Group, then class
-4.8	5.7	-20.8	19.1	14.9	-15.3	2.9	-4.8	-1.7	0.7	-13.1	-6.7	-5.2	3.4	-4.0	6.0	19.5	-0.1	-21.4	-5.2	3.3	6.2	4.1	-10.8	-4.4	7.7	-12.3	-3.8	-1.5	-9.5	1.5	-5.1	14.6	8.0	21.9	17.0	20.2	7.0	-4.5	3.4	-12.9	-7.1	-21.7	-5.1	-18.6	-4.8	9.5	-7.7	-0.5 => B RR
-5.3	17.9	11.3	3.4	16.4	-15.8	-2.3	5.4	7.3	18.1	-9.8	11.8	-1.5	-3.5	-15.7	6.0	-15.1	0.4	-9.6	1.6	-6.7	14.5	-6.6	-6.1	5.4	16.8	-6.5	1.2	11.2	1.3	-17.7	-6.9	3.2	8.0	4.2	-2.7	-3.7	-22.3	0.6	4.3	1.6	0.6	0.8	14.5	-35.8	-5.4	2.4	2.4	8.1 => J TJ
-3.9	10.3	-35.4	12.1	17.9	2.8	4.7	-5.1	-6.8	-13.4	-8.0	-14.6	-11.3	2.8	13.4	-2.3	19.2	7.1	-14.2	3.4	4.6	3.7	4.2	-6.3	-6.0	2.8	-6.2	-1.8	-0.2	-13.9	14.7	-6.8	4.6	2.8	9.7	10.6	17.6	18.3	-2.7	5.8	0.6	-0.7	-8.6	-15.5	-1.5	-3.1	9.5	-4.8	-9.9 => B RR
0.8	6.2	33.3	-16.7	12.6	-2.3	-6.8	16.7	16.0	15.5	2.8	14.9	-9.8	-6.3	-21.2	6.4	-41.4	-13.3	-8.6	2.3	-0.2	9.5	-15.8	-13.8	8.3	2.3	-2.6	-0.2	13.7	-6.0	-31.5	-0.3	0.2	-1.2	6.7	-7.7	-17.6	-26.4	11.0	22.1	20.9	-1.8	11.6	8.2	-20.6	-4.2	-8.9	4.2	6.2 => J BZ
-3.7	6.1	-19.2	13.3	19.8	-23.5	4.3	-2.3	-3.1	-14.7	-16.2	-11.2	-2.8	5.6	2.1	-22.2	25.2	1.1	-16.8	2.1	6.9	7.5	5.8	-3.1	-11.2	2.0	-10.7	-2.5	-3.8	-18.3	16.2	-6.4	6.9	0.2	32.0	12.5	3.2	10.9	-3.7	10.7	-8.9	-5.1	-15.3	-6.6	-9.3	-15.8	-1.1	-1.6	-3.3 => B RR
-8.1	11.9	-24.2	24.5	15.6	-9.1	1.9	-6.9	-1.6	-5.6	-9.3	-10.7	-10.3	-3.5	-9.9	-0.6	24.1	13.6	-14.7	-6.9	-5.6	5.2	6.5	-6.2	-6.1	11.6	-11.7	-0.7	-2.3	-13.5	-0.7	-12.9	3.4	11.7	15.8	17.7	15.0	11.6	-3.8	0.6	-13.3	-0.1	-14.8	-6.5	-6.0	-6.9	8.4	-2.5	2.5 => B QZ
6.7	15.3	8.3	2.2	27.6	-21.3	-5.8	8.2	4.0	15.1	-9.3	9.2	2.0	-4.0	-9.3	-2.1	-2.8	-6.8	-10.3	6.9	-3.4	15.6	-11.6	-6.9	3.3	12.6	-4.0	-0.1	3.7	4.9	-17.6	-4.3	0.7	5.6	4.9	-11.8	-33.6	-27.4	5.3	14.4	10.6	-4.3	4.3	9.2	-26.1	-6.5	-9.9	10.1	3.9 => J PR
2.6	22.4	-0.2	0.6	11.9	-17.5	-4.2	13.7	10.7	15.0	-4.2	-3.4	2.2	1.4	-18.6	4.5	-6.7	3.1	-5.4	8.5	-7.1	10.1	-6.6	4.2	10.2	24.8	-8.2	-5.2	7.3	4.4	-14.3	-6.5	1.1	4.5	2.6	-7.9	-8.1	-5.1	-2.5	12.1	10.3	7.3	5.3	5.1	-30.9	-3.6	2.8	5.8	-1.9 => J TJ
-12.2	6.3	-30.3	9.4	11.9	-17.8	6.9	1.3	5.5	-22.0	-13.8	-12.6	4.1	-5.9	1.4	3.0	22.2	12.9	-0.9	-2.6	-8.7	13.7	15.5	1.0	-1.5	6.5	-9.0	-5.0	-1.1	-12.6	12.3	-2.8	-4.2	5.3	23.1	17.7	3.7	20.9	-3.5	7.9	-8.5	2.1	-5.7	4.3	-6.6	-3.1	8.3	-3.5	-1.7 => B QZ
0.7	15.8	2.8	-1.2	11.1	-13.9	-9.6	10.5	7.7	10.9	-8.6	14.8	6.3	-10.2	-7.9	5.1	-14.3	-3.6	-1.8	5.3	-1.0	14.7	2.3	-7.5	4.4	11.3	-1.8	-3.5	12.6	7.3	-19.7	5.4	2.2	5.8	12.3	-5.6	-18.3	-28.0	0.9	4.1	-1.3	-6.9	2.0	14.7	-40.4	-4.1	-6.9	0.9	7.9 => J PR
5.8	7.2	19.3	-4.4	11.7	-11.5	-7.7	11.9	11.3	26.4	-1.2	6.7	2.4	3.1	-16.6	2.6	-16.2	-10.2	-15.8	6.6	-3.1	4.7	-21.4	-9.9	9.8	11.5	-5.9	-2.1	5.1	9.3	-13.8	-5.9	7.5	5.4	6.4	-17.8	-13.7	-21.8	1.9	11.9	12.7	0.5	1.2	3.9	-17.6	-0.4	-9.0	15.8	2.2 => J BZ
-1.4	13.0	-12.6	19.9	12.7	-23.1	10.6	2.3	3.8	-4.5	-11.3	-21.9	-6.0	-0.1	-11.6	1.5	31.8	18.9	-6.3	11.5	5.0	7.6	-4.0	-5.7	-9.9	5.9	-13.0	-10.3	-7.0	-18.8	15.2	-16.6	10.1	4.8	33.4	-1.0	-6.8	29.3	-3.9	7.1	-14.4	-1.3	-2.9	-16.0	-12.7	-15.3	6.1	1.2	-7.0 => B FC
8.9	15.3	-0.8	1.5	16.6	-11.4	-8.7	17.1	6.2	16.6	-5.4	10.7	2.1	-9.0	-7.1	-6.6	-6.0	-8.7	0.0	8.5	1.2	6.8	-8.9	-20.8	9.3	12.0	-5.4	-6.3	7.5	18.2	-24.9	6.4	6.0	1.8	9.5	-11.1	-33.6	-22.0	1.9	10.1	7.3	-11.9	2.2	10.9	-26.1	4.1	-8.3	1.0	-0.2 => J PR
-10.8	-5.3	-31.1	-1.3	18.9	-10.5	8.9	3.3	-3.6	-15.6	-8.9	-7.8	-8.1	-2.4	21.2	-7.7	30.1	-5.1	-3.3	8.0	4.8	2.8	7.3	-23.9	1.6	-3.4	-10.3	-7.9	-1.6	-4.1	9.1	8.8	1.9	-7.6	18.7	16.2	-3.0	13.2	-3.2	8.5	3.6	-13.0	-12.2	1.8	21.0	8.9	3.1	-7.2	-12.6 => B QZ
-3.9	17.1	-32.4	18.8	15.0	-9.7	4.0	-6.7	-1.8	-14.6	-12.3	-15.0	-9.9	-9.9	13.1	-3.2	18.1	3.6	-9.9	8.9	6.1	8.6	-2.7	-17.3	-9.8	-1.5	-5.4	-6.2	0.0	-12.8	11.9	-4.4	10.2	10.6	26.2	6.3	12.5	27.9	-8.9	7.4	-12.1	-7.0	-3.5	-18.4	-14.0	-5.4	11.2	-10.7	-9.4 => B RR
7.9	24.1	6.8	6.0	15.8	-21.5	-7.7	14.3	9.3	22.3	-8.4	0.1	-1.1	0.8	-25.3	4.9	-8.9	2.2	-12.0	7.6	-3.0	8.4	-11.7	-3.5	6.7	23.6	-10.4	-5.4	8.7	2.5	-20.8	-8.6	6.9	7.6	8.5	-9.1	-17.3	-13.2	6.0	16.0	4.3	2.5	0.1	4.1	-39.0	-6.9	-2.9	10.1	-0.4 => J TJ
0.6	8.1	-21.5	13.2	10.6	-11.5	3.3	0.9	3.0	-20.5	-8.1	-23.1	-14.2	2.4	-2.6	-2.3	26.1	6.7	-10.2	5.2	-8.0	-1.5	-1.5	-6.0	-12.8	-3.5	-7.3	-6.7	-9.5	-19.1	11.8	-8.0	10.2	1.1	34.4	8.0	2.6	28.7	-2.5	9.7	-10.3	-1.1	-8.6	-19.4	10.2	-14.9	3.2	-0.8	-8.9 => B FC
-9.0	-8.6	-41.8	2.3	17.1	1.2	5.2	13.2	-1.2	-19.5	-0.9	-15.8	-6.0	-6.4	16.5	-15.1	29.3	-2.0	-0.8	3.6	-2.9	-1.7	8.1	-24.0	11.3	-1.6	-9.2	-8.0	-3.3	0.8	-0.7	7.9	-4.4	-2.8	2.6	23.8	-0.9	25.5	-0.3	13.4	9.8	-7.5	-12.3	-0.7	26.3	18.4	4.6	-6.6	-16.1 => B QZ
-3.7	9.8	-12.0	21.3	9.5	-21.6	12.8	-19.0	-12.2	-6.7	-15.7	-14.2	-7.0	9.3	2.9	-5.8	27.5	10.0	-5.3	6.4	5.7	3.4	1.5	5.9	-9.6	7.5	-7.4	-4.5	-5.3	-14.6	11.2	-13.9	9.0	2.5	24.3	11.0	7.9	22.3	-4.5	-4.0	-17.1	-1.8	-8.0	-12.6	-10.8	-17.1	6.9	-3.4	-7.9 => B FC
2.9	18.1	-9.9	23.2	18.2	-21.9	-4.5	-3.7	11.9	-3.1	-13.8	0.3	5.9	-6.5	-4.4	5.1	15.5	-1.0	-18.7	2.9	-3.3	14.2	-9.9	-8.1	-5.2	4.4	-7.7	-7.2	0.4	-5.1	6.5	-8.0	11.8	16.6	36.4	0.2	1.1	1.1	-7.2	6.8	-10.2	-3.3	0.2	0.1	-30.4	-11.8	4.2	5.2	2.0 => B RR
1.6	7.2	15.0	-11.0	9.5	-8.1	-6.0	16.3	5.1	25.0	2.4	4.4	-1.5	8.4	-15.8	-0.9	-16.5	-5.8	-7.9	1.4	-3.7	1.9	-5.2	-0.1	16.5	21.7	-6.4	3.0	5.9	12.9	-23.2	0.8	2.6	-1.3	-9.7	-2.4	-11.4	-29.1	10.2	8.5	18.1	2.4	0.5	15.3	-9.8	4.5	-0.5	11.0	5.9 => J BZ
-3.4	22.6	-24.4	27.5	19.8	-15.5	1.5	1.8	1.6	-12.0	-15.8	-12.7	-13.0	-9.7	-11.5	-1.6	16.8	20.0	-7.3	0.0	-1.1	13.4	-1.1	-5.5	-11.1	10.6	-11.0	-5.5	2.5	-19.5	1.7	-14.7	0.4	10.1	23.6	14.6	-1.3	10.0	-0.7	9.2	-14.0	4.3	-7.4	-4.7	-17.3	-19.2	-0.3	-2.5	-1.9 => B QZ
5.1	15.6	-4.0	1.0	13.8	-18.8	-8.4	0.7	8.1	2.8	-8.2	1.4	-1.2	-0.6	-14.1	12.4	-9.8	2.3	-14.9	-1.2	-5.4	14.0	-3.9	10.9	-1.2	14.4	-2.4	2.9	12.6	-7.6	-10.2	-10.6	-2.6	9.2	-2.2	-3.5	-0.6	-11.7	6.2	15.0	4.1	-1.4	4.7	1.2	-36.0	-11.0	-4.3	5.8	5.2 => J TJ
6.4	48.5	57.2	32.4	12.7	-42.0	-0.4	-15.7	23.2	31.7	-26.8	20.4	11.4	-16.1	-30.4	17.4	-22.7	20.1	-11.6	7.1	-11.3	33.1	-38.2	9.2	-19.1	21.1	-1.3	-2.2	14.8	-10.7	-14.1	-34.8	13.0	34.8	32.0	-40.8	-30.6	-40.9	-7.4	-6.2	-27.6	8.9	24.3	7.3	-79.2	-37.4	-6.4	19.7	25.9 => J PR
-2.1	14.0	6.3	-18.4	13.3	-8.1	-4.4	13.9	-0.4	20.9	-5.0	18.8	-14.4	6.0	-4.9	1.3	-23.3	-3.5	-8.7	11.3	8.1	0.1	-3.9	-12.2	5.5	13.9	-2.6	2.6	6.2	1.1	-8.8	4.4	6.3	-11.6	-0.8	-12.3	-13.6	-27.6	6.7	10.4	16.9	-1.7	2.2	3.4	-14.1	-6.4	-4.1	5.3	-0.8 => J BZ
